Each row has a name. Each piece below is followed by the name of the row it came from, unless a question asks for something else. Each question is about the rows just above it. Places in a row count from 0.

Gud: [128 112 167 103 159 168 171 166 148 141 170 100 168 102 106 105 168 146
 112 123 100 111  83 100 104 117 134 170 171 107 119 112 101 167 165  88
 168 110 159  98  94 106  92 105 100 115 160  99 132  83 166]
fod: [162 147 149 100 138 145 147 150 160 160 147  99 145  96 148 146 151 166
 155 100 101  95 105 101  98  99 119 100 147 152 159 155  96 153 149 134
  82  98 161  99 138 142 183 186 184 183 103 186  74 143 104]
rutan: [128 165 167 103 159 168 171 166 148 141 170 100 168 102 106 105 168 146
 112 123 100 111  83 100 104 117 161  90  96  93  81  89 185  83  93 121
  92 185  73 185 108 100 182 185 184 184 100 185  73 142 103]
sete: [163  99 103 110  91  97 100 104 142  85 102 112  98 108 172 172 105 145
 171  89 111  98 138 111 107  94  90 103  98 173 168 172 108 154  99 171
 101 101 128 114 171 168 120 105 109  96 104 112 160 157  93]
famek: [162 147 149 100  99 145 147 150 160 120 147  99 145  96 148 146 151 166
 155 100 101  95 105 101  98  99 119 149 147 152 159 155  96 153 149 134
 148  98 161  99 138 142  97  96  95  95 152  99 164 115 142]
foror: [162 147 149 100 138 145 147 150 160 160 147  99 145  96 148 146 151 166
 155 100 101  95 105 101  98  99 119 149 147 152 159 155  96 153 149 134
 148  98 161  99 138 142  97  96  95 183 152  99 164 115 114]
Row and place of [163] in the named rows: => sete, 0
[162 147 149 100 138 145 147 150 160 160 147  99 145  96 148 146 151 166
 155 100 101  95 105 101  98  99 119 149 147 152 159 155  96 153 149 134
 148  98 161  99 138 142  97  96  95 183 152  99 164 115 114] is in which row? => foror
Where in the named rows is [182]? => rutan, 42
which: [162 147 149 100 138 145 147 150 160 160 147  99 145  96 148 146 151 166
 155 100 101  95 105 101  98  99 119 100 147 152 159 155  96 153 149 134
  82  98 161  99 138 142 183 186 184 183 103 186  74 143 104] => fod
which: [128 112 167 103 159 168 171 166 148 141 170 100 168 102 106 105 168 146
 112 123 100 111  83 100 104 117 134 170 171 107 119 112 101 167 165  88
 168 110 159  98  94 106  92 105 100 115 160  99 132  83 166] => Gud
Which row holds [162 147 149 100  99 145 147 150 160 120 147  99 145  96 148 146 151 166
 155 100 101  95 105 101  98  99 119 149 147 152 159 155  96 153 149 134
 148  98 161  99 138 142  97  96  95  95 152  99 164 115 142]? => famek

pili: [117 126 123 136 145 126 123 117]
Ped: [105 120 104 123 124 126 107 131]
bupe: [141 126 134 121 124 126 137 131]
sete: [121 126 116 136 124 126 184 122]
fod: [121 126 123 136 124 126 123 131]
Gud: [122 126 123 136 124 126 123 131]
foror: [121 114 123 136 124 126 123 131]
famek: [121 114 123 136 132 126 123 131]
kuvi: [121 126 123 135 124 126 123 131]
which: [121 126 116 136 124 126 184 122] => sete
which: [141 126 134 121 124 126 137 131] => bupe
Row and place of [104] in the named rows: => Ped, 2
Where in the named rows is [116]? => sete, 2

famek: [141 118 126 152 120 121 122 134 108 143 119 105 126 129 114 108 130]
fod: [122 115 147 120 136 139 124 123 117 107 152 126 138 131 125 131 135]
pili: [115 130 109 123 116 144  97 120 137  98 131 147 127 130 127 120 133]
kuvi: [115 130 109 123 116 116  97 120 176  98 131 115 127 130 127 109 130]
suz: [116 109 156 150 145 117 132 126 146 116 127 150 119 110 118 136 130]
[105] is at row and place => famek, 11
Row and place of [176] in the named rows: => kuvi, 8
Row and place of [125] in the named rows: => fod, 14
[145] is at row and place => suz, 4
Which row holds [122 115 147 120 136 139 124 123 117 107 152 126 138 131 125 131 135]? => fod

pili: [170 170 161 125 103  85  84  87 111 138 170]
famek: [122 102  85  84  88 114 142  86 170 172 157]
Gud: [144 114  94 126  84  96 124 154 175 167 172]
sete: [104  86  85  87 110 136 169 170 170 163 125]
Where in the named rows is [124]? => Gud, 6
Row and place of [104] in the named rows: => sete, 0
Where in the named rows is [163]? => sete, 9
Where in the named rows is [169]? => sete, 6
The row with [104  86  85  87 110 136 169 170 170 163 125] is => sete

kuvi: [150 115 102 114 129 128 140 119 135 100 153 128 125 120 119 129 139 131
 117 125 132 148 120]
bupe: [139 149 108 133 140 126 135 148 119 115 134 128 121 141 127 122 135 128
 122 129 137 129 163]
famek: [139 149 108 163 140 126 135 148 119 115 134 128 121 141 127 122 135 128
 122 129 137 129 163]
sete: [139 149 108 163 140 126 135 148 114 115 134 128 121 141 127 122 135 128
 122 129 137 129 163]
which: [139 149 108 163 140 126 135 148 119 115 134 128 121 141 127 122 135 128
 122 129 137 129 163] => famek
Which row holds [139 149 108 163 140 126 135 148 114 115 134 128 121 141 127 122 135 128
 122 129 137 129 163]? => sete
Which row holds [139 149 108 133 140 126 135 148 119 115 134 128 121 141 127 122 135 128
 122 129 137 129 163]? => bupe

kuvi: [145 124 114 127 123  98 121 115 129 122 103 103 136 130  83 148 133 127
 126 124 126 114 163 129 128 132 146  96 126 134 148 123 142 135 128 153
 144 127 120 126 126 119 153]
Ped: [136 100 122 146 146  88 132 128 129 125 130 136 128 127 116 143 124 133
 101 122 132 168 146 125 124 141 119 149 129 130 137 144 141 132 128 128
 135 122 127 127 129 114 131]
bupe: [120 134 127 122 126 128 114  92 127 126 162  97 117 115 137 151 131 110
 127 109 134 114 133 108 100 146 135 105 128 120 121 131 142 101 128 117
 148 111 130 124 129 108 122]
rad: [116 134 133 114 110 143 136 112 127 128 109 115 123 137 132 125 134 125
 150 146 127 114 132 122 145 131 141 121 130 113 112 117 144 121 127 140
 114 144 128 127 129 156 130]
pili: [152 130 109 134 152  98 114 121 126 137 165 112 162 130 107  94 127 127
 124 131 141 112  87 135 133 153 124 103 131 148 160 150 144 130 128 126
 152 120 129 129 129 110 125]
[94] is at row and place => pili, 15
[160] is at row and place => pili, 30

sete: [115 145 104 108]
bupe: [133 132 133 171]
pili: [140 158 109 148]
rad: [109 149 153  98]
suz: [114 158 109 148]
Row and place of [114] in the named rows: => suz, 0
Where in the named rows is [132]? => bupe, 1
Row and place of [115] in the named rows: => sete, 0
which: [115 145 104 108] => sete

suz: [141 147 158 145 153]
foror: [137 141 147 146 171]
rutan: [158 157 151 142 145]
Gud: [137 137 140 139 156]
Where in the named rows is [140]? => Gud, 2
[139] is at row and place => Gud, 3
[156] is at row and place => Gud, 4
Where in the named rows is [157]? => rutan, 1
which: [137 137 140 139 156] => Gud

pili: [136 124 130 115 128 161 129]
suz: [136 162 126 129 128 161 129]
kuvi: [136 124 126 129 128 149 127]
Where in the named rows is [162]? => suz, 1
[136 124 126 129 128 149 127] is in which row? => kuvi

pili: [148 127 182 115 152 156 116 105 146 129 109 120 147 134 127 106 131 140
 113 158]
suz: [124 124 127 113 122 129 142 124 143 130 131 136 125 112 126 132 126 107
 133 125]
rad: [150 132 127 131 123 131 122 129 138 118 122 121 112 141 104 122 129 118
 132 124]
Ped: [121 137 132 120 138 144 126 132 135 130 131 118 128 120 128 133 128 123
 120 131]
Gud: [127 135 111 121 139 136 106 115 114 128 104 129 128 150 105 137 114 118
 114 129]
foror: [124 137 122 121 139 135 117 124 125 130 118 124 128 134 117 134 122 121
 117 130]
kuvi: [138 131 136 126 126 133 125 124 134 129 123 124 123 130 120 130 128 123
 128 122]
bupe: [132 122 113 155 150 124  98 128 119 145 117 114 125 150 134 125 137 163
 141 137]
famek: [133 123 135 136 131 128 129 130 134 125 129 140 124 130 133 123 132 123
 121 127]
fod: [145 128 132 107 136 118 115 141 116 120 132 108 129 132 104 137 129 117
 142 153]
[146] is at row and place => pili, 8
Where in the named rows is [108]? => fod, 11

suz: [120 126 138 151 121  98 117 107 155 128 121 152 117 114 140 107 120 104
 116 150 117 123 132 110 141 125 124 150 126 103 145 142 136 125 143 121
  99 130 128 160 119 105 110 132 124 119]
Gud: [120 124 122 132 137 110 126 144 129 109 120 131 120 159 132 130 160 108
 125 107 120 123 133 132 148 132 125 150 131 121 125 163 103 124 143 130
 126 119 122  74 126 109 119 138 124  92]
kuvi: [ 84 132 113 126 128 110 119 123  99 130 123 129 120 120 117 130 116 109
 125 117 103 128 136 104  90 130 129 151 163 132 127 127 102 137 138 128
 142 119 131 150 125 112 131 134 154 128]
rad: [126 129 121 149 123  93 129 122 133 135 105 149  69 144 128 105 119 122
 149 118 148 113 131 135 134 133 120 150 127 130 127 125 155 120 137 130
 131 129 123 146 122 147 117 118 155 120]
Ped: [120 126 138 151 121  98 117 107 155 128 121 152 117 114 140 107 120 104
 116 150 117 123 132 110 141 125 124 150 126 103 145 142 136 125 143 121
  99 130 123 146 123 113 138 110 104 120]
famek: [113 133 118 130 131 117 132 120 131 127 156 145 126 142 113 134 124 109
 118 132 112 129 139  91 117 114 134 152 129 129 119 123 148 106 141 163
 140 153 128 160 119 113 141 164 129 130]
sete: [135 132  94 129 120 112 152 121 132 129 121 140 119 129 163 135 110  96
 135 118 115 139 127 105 155 127 122  98 128 127 132  93 127 139 139 104
 134 130 158 113 142 109 122 100 126 128]
fod: [132 142 126 106 114 138 136 127 131 116 106 142 136 150 129 128 113 118
 131 104 122 123 131 112 134 166  98 167 113 154 133 139 131 120 141 131
 126 131 126 123 122 114  97 131 130 116]
[126 129 121 149 123  93 129 122 133 135 105 149  69 144 128 105 119 122
 149 118 148 113 131 135 134 133 120 150 127 130 127 125 155 120 137 130
 131 129 123 146 122 147 117 118 155 120] is in which row? => rad
[ 84 132 113 126 128 110 119 123  99 130 123 129 120 120 117 130 116 109
 125 117 103 128 136 104  90 130 129 151 163 132 127 127 102 137 138 128
 142 119 131 150 125 112 131 134 154 128] is in which row? => kuvi
which: [135 132  94 129 120 112 152 121 132 129 121 140 119 129 163 135 110  96
 135 118 115 139 127 105 155 127 122  98 128 127 132  93 127 139 139 104
 134 130 158 113 142 109 122 100 126 128] => sete
Where in the named rows is [167]? => fod, 27
which: [132 142 126 106 114 138 136 127 131 116 106 142 136 150 129 128 113 118
 131 104 122 123 131 112 134 166  98 167 113 154 133 139 131 120 141 131
 126 131 126 123 122 114  97 131 130 116] => fod
[158] is at row and place => sete, 38

sete: [134 124 129 124]
bupe: [148 109 128 120]
kuvi: [148 109 121 148]
foror: [150 149 133 112]
rad: [177 116 106 178]
Row and place of [134] in the named rows: => sete, 0
The row with [150 149 133 112] is => foror
Row and place of [177] in the named rows: => rad, 0
Row and place of [149] in the named rows: => foror, 1

pili: [142 112 123 159]
Ped: [132 111  81 143]
famek: [ 95 143 185  94]
bupe: [ 96 117 114 143]
Where in the named rows is [132]? => Ped, 0
Where in the named rows is [94]? => famek, 3
Where in the named rows is [95]? => famek, 0
[142] is at row and place => pili, 0
Where in the named rows is [111]? => Ped, 1

bupe: [135 167 142 128 135 128 146]
famek: [135 139 142 128 135 128 156]
sete: [146 146 158 128 136 132 160]
foror: [132 153 145 135 132 128 146]
rad: [128 170 131 132 128 132 146]
Gud: [146 146 158 128 135 132 160]
[167] is at row and place => bupe, 1
[131] is at row and place => rad, 2
Which row holds [132 153 145 135 132 128 146]? => foror
Row and place of [153] in the named rows: => foror, 1
which: [135 167 142 128 135 128 146] => bupe
Where in the named rows is [136]? => sete, 4

pili: [136 117 142 153 127  91 126 101 128 126 126 136 120 136 159 128  94  94]
foror: [118 152 117 142 114 162 114 164 146 156 139 126 130 122 138 103 116 155]
rutan: [125 113 111 150 168  90 112 101 129 147 123 128 125 122  97 115 164 105]
suz: [118 139 106 106 170 153 132 142 121 175 129 127 121 125 133 156 122 138]
fod: [118 110 109 144 155  99 113 116 123 159 138 126 135 136 176 108 128  94]
which: [118 110 109 144 155  99 113 116 123 159 138 126 135 136 176 108 128  94] => fod
Where in the named rows is [105]? => rutan, 17
Where in the named rows is [91]? => pili, 5
Where in the named rows is [110]? => fod, 1

suz: [ 92 105 105 111 108 122 167 155 171]
Ped: [131 124 130 125 128 125 138 125 133]
foror: [124 142 124 124 128 127 124 131 126]
Gud: [158 163 118  89 146 123  74 150 125]
pili: [ 90 116 116 131 137 154 167 109 151]
bupe: [133 156 141  99 154 160 108 155 156]
rad: [139 124 132 133 117 127 133 134  94]
[122] is at row and place => suz, 5
[151] is at row and place => pili, 8
[158] is at row and place => Gud, 0
[109] is at row and place => pili, 7
Row and place of [163] in the named rows: => Gud, 1

sete: [162 129 169 133 149 157 102 142 106 141]
famek: [137 165 138  95 175 114 121 121 133 110]
rad: [164 143 142 134 142 144 102 132 106 143]
pili: [140 101 125 170  95 143 127 108 106 164]
Gud: [167 183 148  93 160 123  97 124 125 103]
foror: [140 101 125 170  95 143 127 108 135 116]
Where in the named rows is [183]? => Gud, 1
Row and place of [144] in the named rows: => rad, 5

famek: [167 115 110 112  96 132 160 166 114 146]
rutan: [139 111 112 155  92 122 145  96 135 138]
suz: [145 121 130 127 109 127 144 139 142 125]
foror: [167 115 139 112  96 132 160 166 154 118]
sete: [166 115 138 114  95 132 159 164 153 118]
fod: [128 163 147 117 152 129 115 164 128 119]
Ped: [153 104 110 155  76 125 163 102 164 135]
[117] is at row and place => fod, 3
[76] is at row and place => Ped, 4
which: [167 115 110 112  96 132 160 166 114 146] => famek
[129] is at row and place => fod, 5
[159] is at row and place => sete, 6
Where do [167 115 139 112  96 132 160 166 154 118] appear? => foror
Where in the named rows is [109]? => suz, 4

foror: [148 165 127  85 168 117 102]
kuvi: [152 153 136 112 163 162 126]
Ped: [159 135 174 160 148 161 151]
[152] is at row and place => kuvi, 0
Where in the named rows is [161]? => Ped, 5
[162] is at row and place => kuvi, 5
Row and place of [85] in the named rows: => foror, 3
Where in the named rows is [126]? => kuvi, 6

sete: [104  94 101 159 131 142 157 126  98 123 121 123 121 166 113 101 133  98
 140 151 123 134 151 107 149 118 136 106 123 127 140 121 125 129 130 136
 112 125  98 150 118 152 176 143 164 133 154 120 130 121]
rad: [134 122 120 162 131 142 156 135 104 120 121 123 127 140 119 119 136  87
 144 141 151 156 151 114 105 155 144 110 121 150 148 122  83 129 110 136
 128 148 115 161 110 146 136 178 145 133 171 120 130 134]
rutan: [163 131 121 121 130 143 130 126 109 118 121 112 129 121 119 160 133  98
 140  96 124 103 151 114 114 137 132 128 133 120 113 136 124 153 109 157
 128 125 152 153 120 139 134 129  95 133 126 120 120 170]
[105] is at row and place => rad, 24
[155] is at row and place => rad, 25
Where in the named rows is [96]? => rutan, 19
Where in the named rows is [141]? => rad, 19
which: [134 122 120 162 131 142 156 135 104 120 121 123 127 140 119 119 136  87
 144 141 151 156 151 114 105 155 144 110 121 150 148 122  83 129 110 136
 128 148 115 161 110 146 136 178 145 133 171 120 130 134] => rad
[171] is at row and place => rad, 46
[103] is at row and place => rutan, 21

rad: [136 188 135 132 110 107 150 118 161]
famek: [167 116 141  94 100 146  88 140 145]
pili: [134 154 104 134 133 134 125 113 121]
suz: [139 141 142 127 152 141 179 132 146]
kuvi: [106  95 103 132 117 172 138  97 101]
fod: [118 126 141 143 163  99  89 171 117]
Ped: [112 122 103 130  98 174 146  86 133]
bupe: [ 89 104 163  91 162 127 153 120  94]
Gud: [108  93 105 130 115 176 114 108  99]
foror: [135 150 141 132 149  82 178 130 147]
sete: [134 154 102 134 133 108  73 167 138]
rutan: [ 89 104 111 155 162 153 153 120  94]
Row and place of [102] in the named rows: => sete, 2
[143] is at row and place => fod, 3
Where in the named rows is [113]? => pili, 7
Where in the named rows is [106]? => kuvi, 0
Row and place of [139] in the named rows: => suz, 0
Row and place of [105] in the named rows: => Gud, 2
[140] is at row and place => famek, 7

fod: [141  96 110 146 105 152]
Ped: [135 100 105 149 102 135]
famek: [ 97 100 105 149 102 150]
bupe: [162 100 105 149 102 104]
foror: [161  96 124 178 125 134]
Where in the named rows is [134]? => foror, 5
Row and place of [152] in the named rows: => fod, 5
Row and place of [150] in the named rows: => famek, 5
[97] is at row and place => famek, 0
Row and place of [141] in the named rows: => fod, 0
Where in the named rows is [110]? => fod, 2
[161] is at row and place => foror, 0

Gud: [111 174 139 131 108]
suz: [110 107 111 180 118]
famek: [113  96 167 179 114]
fod: [102 176 153 139 112]
bupe: [107 116 138 173 122]
kuvi: [143 146  84 120  90]
Ped: [141  96  85 132  94]
pili: [ 95 166 163 152 120]
[114] is at row and place => famek, 4
Where in the named rows is [110]? => suz, 0
[166] is at row and place => pili, 1
[95] is at row and place => pili, 0

rad: [128 122 119 124 112 123]
Gud: [172 118 119 124 112 123]
rutan: [132 135  86  87 144 127]
Row and place of [135] in the named rows: => rutan, 1
Row and place of [86] in the named rows: => rutan, 2

kuvi: [121 115 130 130 112 130 128 140 135 119 128 124 126 114 123 120 141 119
 136]
famek: [125 115 104 132 150 129 124 147 115 112 131 116 102 127 116 123 120 133
 125]
bupe: [147 133 135 133 112 131 132 144 122 126 133 118 140 134 123 133 129 119
 124]
pili: [133 128 130 125 136 125 137 136 132 132 124 131 116 135 124 130 133 125
 119]
suz: [121 127 124 129 122 130 137 128 127 112 132 138 115 135 129 131 128 150
  99]
Gud: [148 144 131 141 129 128 127 134 136 114 128 145  79 123 133 128 119 112
 128]
rad: [123 123 144 118 122 129 129 111 136 129 113 157 134 120 137 130 135 108
  96]
sete: [121 116 113 126 114 131 122 128 126 118 135 140 128 139 135 127 126 135
 151]
rutan: [117 106 110 122 145 128 121 126 116 124 118 134 105 122  95 101 132 117
 119]
fod: [141 138 123 137 156 128 108 144 127 141 102 116 151 101 108 111 138 112
 131]
Ped: [127 141 121 137  96 129 127 139 124 135 117 135 129 114 114 124 136  99
 148]
foror: [125 135 145 126 139 129 140 129 135 131 122 138 109 125 132 140 126 118
 132]
[141 138 123 137 156 128 108 144 127 141 102 116 151 101 108 111 138 112
 131] is in which row? => fod
which: [148 144 131 141 129 128 127 134 136 114 128 145  79 123 133 128 119 112
 128] => Gud

kuvi: [132 171 144 131 105 137 117 118 139 143 111]
suz: [114 139 115 127 116 134 131 141 136 120 117]
famek: [130 158 127 130 113 133 127 120 128 134 122]
rad: [130 158 110 130 113 133 119 120 128 134 122]
pili: [105 158 159  90 116 112 118 136 176 130 105]
sete: [110 134 153  95 103 121 109 125 172 122 110]
Where in the named rows is [114]? => suz, 0
Row and place of [111] in the named rows: => kuvi, 10
[137] is at row and place => kuvi, 5
The row with [130 158 110 130 113 133 119 120 128 134 122] is => rad

